Below are the code and all the weights of a small trained network. Each question names an input and a class and asks about switching units off, where a switched-off unit gives its printed mean instead of its output.

import numpy as np


def w(rows, s, z=0):
    codes = np.array(rows[::2]) - 128.0
    scale = np.full(codes.shape[1], s)
    scale[-1] = z or s
    return codes * scale


def norm(h):
    return h / np.sqrt((h * h).mean(-1, keepdims=True) + 1e-5)


def f(y):
    return y / 2 * (1 + np.tanh(0.7978845608 * (y + 0.044715 * y**3)))


def log_softmax(a):
    a = a - a.max(-1, keepdims=True)
    return a - np.log(np.exp(a).sum(-1, keepdims=True))


def net(x, mask):
    res = np.array(x, float).reshape(1, 8) / 4 @ E
    u = 0
    for l in range(3):
        y = f(norm(res) @ A[l][:, :-1].T + A[l][:, -1])
        res = res + np.where(mask[u : u + 12], y, B[l][:, -1]) @ B[l][:, :-1]
        u += 12
    return log_softmax(norm(res)[-1] @ U[:, :-1].T + U[:, -1])


A, B = {}, {}
E = w([
[117,138,131,117,114,135,134,128,142,136],'x0',
[63,217,183,123,135,181,190,128,31,90],'x1',
[137,112,121,161,147,134,112,132,104,125],'x2',
[109,64,114,91,134,183,128,135,101,70],'x3',
[144,120,161,97,129,127,149,110,144,141],'x4',
[140,156,171,59,45,125,3,121,83,136],'x5',
[122,123,132,148,136,143,114,128,127,127],'x6',
[166,124,106,146,76,100,158,29,99,116],'x7',
],0.0071)
A[0] = w([
[146,30,110,118,75,83,76,136,172,159,194],'L0N0',
[141,168,128,81,207,121,99,220,145,179,42],'L0N1',
[96,118,82,179,140,141,216,169,206,81,52],'L0N2',
[170,254,162,180,194,58,110,137,150,203,67],'L0N3',
[186,233,161,116,131,184,132,109,50,127,152],'L0N4',
[92,134,118,124,196,149,152,113,109,134,22],'L0N5',
[120,174,179,146,82,62,34,91,123,40,153],'L0N6',
[154,176,149,170,128,43,136,125,149,208,9],'L0N7',
[109,91,82,163,47,148,150,9,107,117,1],'L0N8',
[13,45,26,125,98,165,156,138,106,30,107],'L0N9',
[100,66,148,126,106,148,129,126,104,125,60],'L0N10',
[140,126,52,53,158,95,105,74,125,58,204],'L0N11',
],0.0064,0.0016)
B[0] = w([
[16,183,90,160,158,116,84,95,126,114,253],'L0N0',
[201,146,162,173,64,139,168,184,215,92,176],'L0N1',
[170,105,162,115,180,137,162,111,60,255,212],'L0N2',
[124,45,28,141,7,208,197,51,54,45,180],'L0N3',
[57,114,119,151,158,78,136,164,115,125,205],'L0N4',
[161,164,69,114,141,64,130,141,134,107,142],'L0N5',
[136,99,159,96,57,93,110,183,123,182,198],'L0N6',
[110,40,113,146,85,202,120,84,113,131,163],'L0N7',
[246,212,118,150,154,139,99,175,172,90,186],'L0N8',
[124,103,168,119,87,183,166,90,151,148,231],'L0N9',
[114,109,157,44,125,118,161,92,105,82,138],'L0N10',
[155,92,178,85,196,138,110,103,167,101,179],'L0N11',
],0.0069,0.0053)
A[1] = w([
[177,206,131,213,191,111,203,29,109,130,119],'L1N0',
[179,148,111,129,129,188,107,242,162,137,51],'L1N1',
[219,137,145,181,57,42,140,21,117,130,213],'L1N2',
[146,129,72,164,180,2,157,80,101,216,187],'L1N3',
[72,175,130,150,108,65,37,148,172,71,169],'L1N4',
[17,117,125,129,130,80,189,134,81,83,83],'L1N5',
[147,154,152,122,109,207,166,128,62,87,36],'L1N6',
[150,172,182,73,84,125,6,167,90,170,165],'L1N7',
[147,76,110,38,132,210,115,176,115,56,83],'L1N8',
[74,225,185,149,155,162,181,214,48,131,145],'L1N9',
[222,227,95,150,131,100,99,122,78,148,33],'L1N10',
[175,151,161,166,65,62,142,56,135,106,5],'L1N11',
],0.006,0.0015)
B[1] = w([
[109,100,177,111,161,103,153,233,97,191,228],'L1N0',
[149,230,98,202,135,171,152,148,212,57,148],'L1N1',
[99,137,71,187,136,122,178,224,149,62,216],'L1N2',
[60,155,180,114,151,168,147,153,159,190,205],'L1N3',
[78,164,156,128,193,141,253,106,79,173,214],'L1N4',
[124,32,145,53,146,106,17,3,117,46,176],'L1N5',
[117,118,101,165,128,115,54,119,132,75,181],'L1N6',
[209,86,140,188,215,104,207,198,99,199,254],'L1N7',
[229,93,101,117,120,190,142,143,157,137,185],'L1N8',
[134,194,110,170,135,20,118,44,179,114,245],'L1N9',
[173,183,222,86,191,119,81,177,215,61,132],'L1N10',
[173,202,117,131,95,161,143,173,115,66,144],'L1N11',
],0.0052,0.0046)
A[2] = w([
[91,129,61,181,192,109,138,132,188,134,171],'L2N0',
[155,134,174,46,87,96,52,149,135,140,81],'L2N1',
[132,77,212,65,151,254,102,125,164,112,7],'L2N2',
[149,147,96,77,1,101,55,209,42,183,159],'L2N3',
[157,123,179,173,95,158,148,92,89,73,116],'L2N4',
[97,46,64,163,131,66,75,134,251,163,137],'L2N5',
[90,141,172,119,137,81,177,147,94,19,170],'L2N6',
[143,88,118,147,111,57,96,156,72,163,131],'L2N7',
[182,73,139,43,181,208,95,99,133,97,43],'L2N8',
[144,108,133,85,106,188,89,113,130,105,67],'L2N9',
[181,121,188,93,125,102,96,172,96,157,114],'L2N10',
[224,181,135,174,134,120,192,158,202,26,133],'L2N11',
],0.0075,0.0021)
B[2] = w([
[130,108,155,55,101,122,104,141,104,77,244],'L2N0',
[89,165,160,159,141,175,140,158,148,166,152],'L2N1',
[179,136,47,201,108,139,65,113,129,105,198],'L2N2',
[126,45,135,126,154,196,187,132,166,141,211],'L2N3',
[179,156,101,114,92,109,124,98,187,129,161],'L2N4',
[119,199,162,79,125,70,68,63,71,98,254],'L2N5',
[129,123,100,78,103,99,26,89,174,147,207],'L2N6',
[111,137,131,82,186,169,178,122,111,146,179],'L2N7',
[59,151,70,212,2,127,222,78,93,123,194],'L2N8',
[79,85,135,180,107,119,199,107,107,178,140],'L2N9',
[107,117,119,137,201,99,241,143,148,119,175],'L2N10',
[157,174,170,155,99,183,37,220,175,119,221],'L2N11',
],0.0073,0.0053)
U = w([
[98,63,173,107,232,152,223,187,68,199,253],'0',
[60,164,149,58,163,31,34,57,72,86,151],'1',
[143,85,46,197,30,178,174,100,92,84,44],'2',
[202,188,174,141,135,164,72,250,164,83,67],'3',
],0.011,0.0013)

Each question gives the input, the list of numbers given to net, and the class t.
The units are the neurons (one row each of A and B). Each row of codes is followed by its name. A weight is (code - 128) times the scale printed after its matrix; where a second scale follows, it is the last column's (A, B and U).
mask holds one flag per neuron, layer by layer. A switched-off neuron (its flag False) gives its mean, the last column of its row in B, instead of its output. The means were averaged over made-up inputs and are rounded, as every weight is.
A unit's drop is (log p(t) with every unit on - log p(t) with that unit switched off) / (log p(t) with every unit on - log p(t) with every unit switched off).
The circuit of an input: a set's keep is (log p(t) with only the set's units on - log p(t) with every unit switched off) / (log p(t) with every unit on - log p(t) with every unit switched off). Starting from the 12 units with the biggest drops (on a tie, the unit counted first), units are removed one at a time, each time the one whose removal leaves the highest keep (on an exact tie, the one counted first), for as long as the keep stays at least 0.8.
circuit, biggest first: the units of the circuit, biggest drop first
k most important neurons: the k neurons with the biggest drops, biggest first
k most important neurons of layer l: the k neurons of layer l with the biggest drops, biggest first
input [3,-8,7,-5,-8,-5,2,-6], class 1: circuit, biggest first	(L2N5)
input [-4,-2,-3,0,-6,-4,-8,6], class 3: circuit, biggest first	(L0N8 L2N11)
input [3,0,7,8,-8,-1,-2,-8], class 2: circuit, biggest first	(L0N9 L2N2)
input [-7,-2,5,4,5,4,3,1], class 0: 2 most important neurons of layer 0	(L0N6 L0N3)
input [7,6,3,6,4,1,-6,-3], class 1: 3 most important neurons	(L1N9 L0N4 L0N3)
input [-6,-4,3,5,-3,-6,8,8], class 3: 2 most important neurons of layer 0	(L0N8 L0N4)
input [5,-7,2,-6,-4,-8,3,5], class 0: circuit, biggest first	(L0N2 L1N3)
input [2,0,-2,3,-7,-6,-2,5], class 0: 3 most important neurons	(L0N2 L1N0 L0N1)
input [-3,1,-5,-2,2,-8,1,7], class 0: 4 most important neurons	(L0N2 L1N0 L0N1 L1N3)
input [7,4,4,4,0,6,-5,6], class 0: 4 most important neurons	(L0N6 L0N4 L0N1 L2N10)
input [8,-7,1,-4,1,-2,7,8], class 3: 4 most important neurons of layer 1	(L1N2 L1N11 L1N5 L1N10)
input [-2,7,-3,6,-4,7,3,-3], class 0: 2 most important neurons	(L0N6 L0N0)
input [-7,-5,6,-4,0,7,-4,7], class 0: 2 most important neurons	(L0N6 L0N1)
input [-6,1,2,2,-1,4,7,5], class 3: circuit, biggest first	(L0N8)
input [-3,-2,-2,-5,0,-7,7,-8], class 3: 2 most important neurons	(L0N1 L1N1)
input [-3,7,-5,-7,3,-2,8,0], class 1: 2 most important neurons of layer 2	(L2N6 L2N8)
input [-7,-7,0,-8,-7,5,6,-4], class 2: 2 most important neurons of layer 0	(L0N3 L0N7)
input [-3,-3,6,3,5,-5,0,-6], class 3: 2 most important neurons	(L0N1 L1N1)
input [6,1,-6,-6,3,4,3,6], class 2: 2 most important neurons	(L0N3 L0N7)
input [-3,1,2,-6,0,1,4,3], class 2: circuit, biggest first	(L0N3)
input [4,4,-2,-1,2,0,8,4], class 1: 4 most important neurons	(L0N4 L0N1 L1N5 L2N6)
input [-1,-6,3,-2,-2,2,0,8], class 3: 2 most important neurons	(L0N8 L2N11)
input [-3,6,-3,5,-3,6,-1,8], class 3: 2 most important neurons of layer 0	(L0N8 L0N0)
input [-6,-8,-6,1,-3,8,2,-1], class 0: 2 most important neurons	(L0N6 L1N7)
